Below are the code and all the weights of a small trained network. Each question names an input and a target symbol and asks about switching units off, where a switched-off unit gives its printed mean instead of its output.

import numpy as np


def w(rows, s, z=0):
    codes = np.array(rows[::2]) - 128.0
    scale = np.full(codes.shape[1], s)
    scale[-1] = z or s
    return codes * scale


def norm(h):
    return h / np.sqrt((h * h).mean(-1, keepdims=True) + 1e-5)


def f(y):
    return np.maximum(y, 0)


def softmax(a):
    e = np.exp(a - a.max(-1, keepdims=True))
    return e / e.sum(-1, keepdims=True)


def log_softmax(a):
    a = a - a.max(-1, keepdims=True)
    return a - np.log(np.exp(a).sum(-1, keepdims=True))


def net(x, mask):
    ids = ['βεζηθω'.index(c) for c in x.split()]
    T = len(ids)
    res = E[ids] + P[:T]
    r = norm(res)
    for j in range(3):
        rows = slice(2 * j, 2 * j + 2)
        q, k, v = (r @ M[0][rows].T for M in (Q, K, V))
        z = softmax(np.where(np.tri(T) > 0, q @ k.T / 2**0.5, -1e9)) @ v
        o = O[0][rows]
        res = res + np.where(mask[j], z, o[:, -1]) @ o[:, :-1]
    y = f(norm(res) @ A[0][:, :-1].T + A[0][:, -1])
    res = res + np.where(mask[3:11], y, B[0][:, -1]) @ B[0][:, :-1]
    return log_softmax(norm(res)[-1] @ U[:, :-1].T + U[:, -1])


Q, K, V, O, A, B = {}, {}, {}, {}, {}, {}
E = w([
[113,110,98,84,196,167,114],'β',
[117,60,161,71,183,178,82],'ε',
[179,218,12,64,198,159,81],'ζ',
[69,12,68,6,113,98,96],'η',
[129,206,60,86,229,49,126],'θ',
[110,155,246,40,116,96,172],'ω',
],0.015)
P = w([
[13,235,91,178,31,225,128],'0',
[100,104,181,131,132,133,5],'1',
[125,75,147,107,137,105,48],'2',
[149,35,102,135,206,124,144],'3',
[194,11,54,101,177,87,154],'4',
[212,1,56,52,121,47,175],'5',
],0.0095)
Q[0] = w([
[53,147,146,235,142,209,173],'head 1',
[216,134,168,157,8,222,182],'head 1',
[103,165,160,218,89,161,179],'head 2',
[230,109,191,58,224,111,1],'head 2',
[78,127,88,20,127,105,185],'head 3',
[99,100,172,35,172,114,111],'head 3',
],0.0083)
K[0] = w([
[110,114,152,161,132,179,7],'head 1',
[95,107,78,185,114,173,80],'head 1',
[222,121,152,132,179,101,109],'head 2',
[27,209,137,142,121,148,171],'head 2',
[43,184,114,181,157,122,134],'head 3',
[66,151,112,124,90,131,202],'head 3',
],0.012)
V[0] = w([
[111,122,79,143,146,94,124],'head 1',
[86,109,99,128,105,159,111],'head 1',
[67,78,180,105,92,142,104],'head 2',
[148,87,141,151,107,203,4],'head 2',
[99,143,146,166,156,170,116],'head 3',
[128,140,119,151,150,86,99],'head 3',
],0.019)
O[0] = w([
[77,59,37,248,188,144,64,229],'head 1',
[164,104,62,163,67,104,163,96],'head 1',
[144,42,105,173,149,115,31,92],'head 2',
[169,171,229,112,177,126,53,61],'head 2',
[223,139,191,152,183,200,150,255],'head 3',
[104,138,121,127,197,60,180,130],'head 3',
],0.011,0.0052)
A[0] = w([
[7,151,231,87,242,81,38,106],'neuron 1',
[104,85,69,144,87,127,42,19],'neuron 2',
[136,98,121,122,167,19,143,136],'neuron 3',
[215,108,134,72,119,117,193,83],'neuron 4',
[208,151,182,190,157,151,75,119],'neuron 5',
[164,96,90,63,206,126,90,131],'neuron 6',
[82,227,187,147,167,141,109,3],'neuron 7',
[117,218,109,148,183,73,144,101],'neuron 8',
],0.012,0.0033)
B[0] = w([
[22,128,140,76,140,226,146,242],'neuron 1',
[108,177,165,141,101,186,202,194],'neuron 2',
[185,105,179,110,153,95,100,185],'neuron 3',
[244,170,108,128,109,167,124,184],'neuron 4',
[112,153,57,229,177,130,238,204],'neuron 5',
[91,153,122,37,40,147,86,255],'neuron 6',
[135,207,149,35,107,171,76,167],'neuron 7',
[119,21,212,82,131,97,46,204],'neuron 8',
],0.011,0.0085)
U = w([
[90,200,121,166,88,243,164,210],'β',
[211,39,183,125,208,74,88,254],'ε',
[118,161,199,44,88,157,147,18],'ζ',
[2,111,115,161,116,139,96,95],'η',
[138,137,136,182,145,76,222,143],'θ',
[204,83,88,139,61,138,83,23],'ω',
],0.009,0.0047)

Each question gives the input, a string of symbols that net reads in full, and the target symbol t.
The units are the heads (2 rows each of Q, K, V and O) and the neurons (one row each of A and B). Each row of codes is followed by its name. A weight is (code - 128) times the scale printed after its matrix; where a second scale follows, it is the last column's (O, A, B and U).
mask holds one flag per unit, heads first, then neurons. A switched-off unit (its flag False) gives its mean, the last column of its rows in O or B, instead of its output. The means were averaged over made-up inputs and are rounded, as every weight is.
A unit's drop is (log p(t) with every unit on - log p(t) with that unit switched off) / (log p(t) with every unit on - log p(t) with every unit switched off).
The circuit of an input: a set's keep is (log p(t) with only the set's units on - log p(t) with every unit switched off) / (log p(t) with every unit on - log p(t) with every unit switched off). Starting from all 11 units, units are removed one at a time, each time the one whose removal leaves the highest keep (on an exact tie, the one counted first), for as long as the keep stays at least 0.8.
units of the circuit, in order: the units of the circuit, biggest drop first
most important unit: the unit with the biggest drop
top k neurons: the k neurons with the biggest drops, biggest first
which heads matter: for each layer, one digit per head in row order, 1 if its drop is at least 0.15 and else 0, layers parted by /
drop of u: that unit's drop, to one decimal
input ζ ω β, target ζ: which heads matter => 100
input ζ θ θ θ ω θ, target ζ: which heads matter => 110
input η β η, target ω: which heads matter => 110
input θ θ θ β, target θ: units of the circuit, in order => head 2; neuron 1; neuron 6
input η θ ω θ, target ζ: top 3 neurons => neuron 1; neuron 6; neuron 3
input ω ω η θ, target ω: which heads matter => 010
input β ζ η, target β: units of the circuit, in order => neuron 2; neuron 8
input β θ ω ζ, target ζ: most important unit => head 1
input θ ε ζ ζ, target θ: units of the circuit, in order => head 2; neuron 1; head 3
input θ θ ζ, target η: top 3 neurons => neuron 8; neuron 4; neuron 5
input β ε θ η, target β: units of the circuit, in order => head 3; neuron 8
input β η ζ θ θ, target η: which heads matter => 100
input η θ ω θ ω, target η: units of the circuit, in order => head 2; neuron 1; head 3
input ω β ζ θ ζ, target ω: top 2 neurons => neuron 1; neuron 5
input η ε θ θ β, target η: most important unit => head 3
input θ θ θ θ η ζ, target θ: which heads matter => 011
input ε ζ ω ω, target ε: which heads matter => 011
input ω θ ζ ω, target ε: top 2 neurons => neuron 1; neuron 2
input η θ ε θ θ, target η: units of the circuit, in order => head 1; head 3
input θ θ θ η θ ω, target θ: units of the circuit, in order => head 2; neuron 6
input η η ω θ η ε, target η: most important unit => head 2
input η ζ η η, target ω: which heads matter => 111
input ω ω θ ε θ ω, target ω: which heads matter => 011
input ω θ η ζ, target ω: which heads matter => 110
input ω θ ζ η θ ω, target ω: drop of head 2 => 0.6
